Here is a tiny trained network, its code and every weight. The questions are about switching its units off for an input and a target symbol, where a switched-off unit gives its printed mean instead of its output.

import numpy as np


def w(rows, s, z=0):
    codes = np.array(rows[::2]) - 128.0
    scale = np.full(codes.shape[1], s)
    scale[-1] = z or s
    return codes * scale


def f(y):
    return y / 2 * (1 + np.tanh(0.7978845608 * (y + 0.044715 * y**3)))


def softmax(a):
    e = np.exp(a - a.max(-1, keepdims=True))
    return e / e.sum(-1, keepdims=True)


def log_softmax(a):
    a = a - a.max(-1, keepdims=True)
    return a - np.log(np.exp(a).sum(-1, keepdims=True))


def net(x, mask):
    ids = ['αδζηξπτφω'.index(c) for c in x.split()]
    T = len(ids)
    res = E[ids] + P[:T]
    r = res
    for j in range(2):
        rows = slice(2 * j, 2 * j + 2)
        q, k, v = (r @ M[0][rows].T for M in (Q, K, V))
        z = softmax(np.where(np.tri(T) > 0, q @ k.T / 2**0.5, -1e9)) @ v
        o = O[0][rows]
        res = res + np.where(mask[j], z, o[:, -1]) @ o[:, :-1]
    y = f(res @ A[0][:, :-1].T + A[0][:, -1])
    res = res + np.where(mask[2:6], y, B[0][:, -1]) @ B[0][:, :-1]
    return log_softmax(res[-1] @ U[:, :-1].T + U[:, -1])


Q, K, V, O, A, B = {}, {}, {}, {}, {}, {}
E = w([
[167,162,64,107],'α',
[114,66,126,59],'δ',
[101,91,210,227],'ζ',
[64,141,87,157],'η',
[90,156,185,80],'ξ',
[148,54,206,121],'π',
[76,84,178,190],'τ',
[172,94,179,125],'φ',
[115,4,205,88],'ω',
],0.018)
P = w([
[255,123,15,94],'0',
[227,103,55,114],'1',
[192,125,72,123],'2',
[153,111,115,124],'3',
[118,145,123,125],'4',
[89,150,159,120],'5',
[68,143,175,123],'6',
],0.0057)
Q[0] = w([
[187,232,55,131],'H0',
[79,99,154,192],'H0',
[186,201,253,170],'H1',
[116,162,169,115],'H1',
],0.0078)
K[0] = w([
[206,6,65,200],'H0',
[73,197,254,114],'H0',
[204,69,175,179],'H1',
[8,126,69,181],'H1',
],0.0078)
V[0] = w([
[112,189,141,42],'H0',
[194,58,48,169],'H0',
[11,115,1,129],'H1',
[89,74,92,85],'H1',
],0.0081)
O[0] = w([
[159,96,52,53,212],'H0',
[75,62,190,131,114],'H0',
[92,100,112,234,3],'H1',
[2,124,72,130,177],'H1',
],0.0081,0.0026)
A[0] = w([
[14,205,17,187,120],'N0',
[184,165,116,137,169],'N1',
[162,166,166,219,254],'N2',
[60,23,17,2,160],'N3',
],0.0069,0.0019)
B[0] = w([
[255,3,165,176,158],'N0',
[158,170,70,93,135],'N1',
[228,216,134,221,138],'N2',
[76,215,65,175,254],'N3',
],0.0068,0.0066)
U = w([
[222,169,7,113,205],'α',
[25,157,75,147,3],'δ',
[151,203,144,158,61],'ζ',
[130,73,84,147,100],'η',
[105,208,138,81,73],'ξ',
[145,69,143,67,95],'π',
[80,135,130,151,166],'τ',
[182,106,132,74,81],'φ',
[72,77,122,92,162],'ω',
],0.011,0.0043)

Each question gives the input, a string of symbols that net reads in full, and the target symbol t.
The units are the heads (2 rows each of Q, K, V and O) and the neurons (one row each of A and B). Each row of codes is followed by its name. A weight is (code - 128) times the scale printed after its matrix; where a second scale follows, it is the last column's (O, A, B and U).
mask holds one flag per unit, heads first, then neurons. A switched-off unit (its flag False) gives its mean, the last column of its rows in O or B, instead of its output. The means were averaged over made-up inputs and are rounded, as every weight is.
A unit's drop is (log p(t) with every unit on - log p(t) with that unit switched off) / (log p(t) with every unit on - log p(t) with every unit switched off).
The circuit of an input: a set's keep is (log p(t) with only the set's units on - log p(t) with every unit switched off) / (log p(t) with every unit on - log p(t) with every unit switched off). Starting from all 6 units, units are removed one at a time, each time the one whose removal leaves the highest keep (on an exact tie, the one counted first), for as long as the keep stays at least 0.8.
circuit, biggest first: the units of the circuit, biggest drop first
unit that matters most: the unit with the biggest drop
which heads matter: for each layer, one digit per head in row order, 1 if its drop is at least 0.15 and else 0, layers parted by /
drop of u: that unit's drop, to one decimal
input ξ α ζ ξ ξ η, target α: circuit, biggest first -> H0, N0
input ξ ξ ξ, target α: unit that matters most -> H0
input α α δ α α ξ ζ, target α: which heads matter -> 10
input δ δ ζ φ δ ζ, target ζ: which heads matter -> 10
input δ ξ ζ, target α: circuit, biggest first -> H0, N2
input δ π ζ δ δ α η, target η: circuit, biggest first -> N0, H1
input π ξ ω, target α: circuit, biggest first -> H0, N3
input π ξ η η, target η: drop of H1 -> 0.4
input δ δ ξ δ, target δ: drop of N3 -> 0.6
input π ζ δ α τ ξ π, target α: drop of H0 -> 1.2
input ξ α π ξ ξ δ, target α: drop of H1 -> 0.0
